Below are the code and all the weights of a small trained network. Each question names an input and a class and asks about switching units off, where a switched-off unit gives its printed mean instead of its output.

import numpy as np


def w(rows, s, z=0):
    codes = np.array(rows[::2]) - 128.0
    scale = np.full(codes.shape[1], s)
    scale[-1] = z or s
    return codes * scale


def f(y):
    return np.maximum(y, 0)


def log_softmax(a):
    a = a - a.max(-1, keepdims=True)
    return a - np.log(np.exp(a).sum(-1, keepdims=True))


def net(x, mask):
    res = np.array(x, float).reshape(1, 6) / 4 @ E
    y = f(res @ A[0][:, :-1].T + A[0][:, -1])
    res = res + np.where(mask, y, B[0][:, -1]) @ B[0][:, :-1]
    return log_softmax(res[-1] @ U[:, :-1].T + U[:, -1])


A, B = {}, {}
E = w([
[180,111,103,83,206,145,105,197,153,19,111,218],'x0',
[178,157,188,61,128,98,153,187,131,92,111,75],'x1',
[49,118,29,206,160,140,115,187,88,89,116,130],'x2',
[148,130,79,154,137,137,92,131,255,189,47,154],'x3',
[82,99,211,114,167,138,131,112,77,98,83,230],'x4',
[67,101,132,157,135,122,132,69,140,126,185,189],'x5',
],0.0096)
A[0] = w([
[220,135,83,122,117,128,126,126,239,186,138,39,161],'neuron 1',
[180,127,210,91,134,122,131,124,126,116,72,194,189],'neuron 2',
[169,130,109,120,135,115,131,147,90,112,133,113,127],'neuron 3',
[79,121,141,135,130,151,123,134,123,108,159,117,124],'neuron 4',
[114,129,40,144,144,120,127,173,249,79,156,165,83],'neuron 5',
[128,125,98,145,140,127,124,123,128,157,79,171,178],'neuron 6',
[78,130,155,142,127,111,139,129,135,161,90,66,99],'neuron 7',
[121,119,175,113,132,130,128,69,118,111,214,224,2],'neuron 8',
[45,126,89,180,116,124,129,78,134,200,142,121,122],'neuron 9',
[155,118,51,140,144,131,120,120,163,101,113,230,178],'neuron 10',
[112,135,131,115,132,122,135,190,85,62,157,34,198],'neuron 11',
[81,124,97,161,120,132,123,88,131,183,149,128,246],'neuron 12',
],0.018,0.0027)
B[0] = w([
[251,126,119,131,123,104,131,88,134,147,44,125,253],'neuron 1',
[126,129,171,128,133,151,123,164,249,117,151,130,214],'neuron 2',
[99,124,93,150,112,117,129,126,139,146,158,112,159],'neuron 3',
[109,136,123,114,114,119,124,94,155,146,123,108,161],'neuron 4',
[61,127,140,122,139,158,119,161,201,92,95,139,211],'neuron 5',
[112,132,101,112,119,127,137,138,119,98,131,104,171],'neuron 6',
[141,120,79,132,139,132,120,132,134,113,132,141,183],'neuron 7',
[167,130,103,137,123,110,130,111,30,152,154,118,217],'neuron 8',
[24,133,102,123,128,140,129,157,146,95,83,134,239],'neuron 9',
[93,130,90,127,117,143,132,165,186,123,155,120,212],'neuron 10',
[175,126,26,127,131,155,122,170,109,119,177,145,211],'neuron 11',
[66,124,97,129,140,133,124,136,127,94,91,126,215],'neuron 12',
],0.019,0.024)
U = w([
[192,116,255,108,134,112,134,87,196,159,129,125,20],'0',
[198,123,118,159,102,117,138,106,75,160,184,99,63],'1',
[183,122,107,147,106,129,124,114,147,122,95,93,245],'2',
[101,120,117,145,124,187,114,175,147,69,156,119,205],'3',
[66,127,171,161,120,87,161,50,47,128,124,109,3],'4',
],0.0094,0.0035)

Each question gives the input, the list of numbers given to net, and the class t.
The units are the neurons (one row each of A and B). Each row of codes is followed by its name. A weight is (code - 128) times the scale printed after its matrix; where a second scale follows, it is the last column's (A, B and U).
mask holds one flag per neuron, in row order. A switched-off neuron (its flag False) gives its mean, the last column of its row in B, instead of its output. The means were averaged over made-up inputs and are rounded, as every weight is.
A unit's drop is (log p(t) with every unit on - log p(t) with that unit switched off) / (log p(t) with every unit on - log p(t) with every unit switched off).
The circuit of an input: a set's keep is (log p(t) with only the set's units on - log p(t) with every unit switched off) / (log p(t) with every unit on - log p(t) with every unit switched off). Starting from all 12 units, units are removed one at a time, each time the one whose removal leaves the highest keep (on an exact tie, the one counted first), for as long as the keep stays at least 0.8.
units of the circuit, in order: the units of the circuit, biggest drop first
unit that matters most: the unit with the biggest drop
k most important neurons: the k neurons with the biggest drops, biggest first
drop of u: that unit's drop, to one decimal
input [2,5,2,8,-7,4], class 2: units of the circuit, in order => neuron 1
input [-2,2,-2,7,7,-1], class 0: units of the circuit, in order => neuron 9; neuron 2
input [0,4,-6,-3,1,6], class 1: 4 most important neurons => neuron 8; neuron 5; neuron 1; neuron 9
input [5,0,-7,-6,1,-1], class 1: 2 most important neurons => neuron 8; neuron 9
input [3,3,-2,-8,6,0], class 1: 3 most important neurons => neuron 8; neuron 9; neuron 5
input [6,-2,4,-7,2,3], class 1: units of the circuit, in order => neuron 8; neuron 9
input [5,1,7,5,-6,-6], class 2: 2 most important neurons => neuron 1; neuron 9
input [2,-5,-6,6,7,-7], class 0: 3 most important neurons => neuron 9; neuron 11; neuron 2
input [0,5,2,5,-2,2], class 2: 2 most important neurons => neuron 2; neuron 1
input [2,4,8,-4,8,7], class 1: 2 most important neurons => neuron 8; neuron 9
input [5,5,-3,2,6,-7], class 0: drop of neuron 9 => 0.3
input [-8,6,5,8,1,-1], class 2: drop of neuron 1 => 1.2
input [-8,8,6,2,1,-5], class 2: drop of neuron 8 => 0.5
input [-6,-1,-4,-6,5,7], class 4: drop of neuron 1 => 0.0
input [6,0,-7,-4,8,-4], class 0: unit that matters most => neuron 2
input [3,6,-1,3,8,-5], class 0: 2 most important neurons => neuron 9; neuron 2
input [-3,2,-5,-4,8,1], class 0: 2 most important neurons => neuron 2; neuron 11
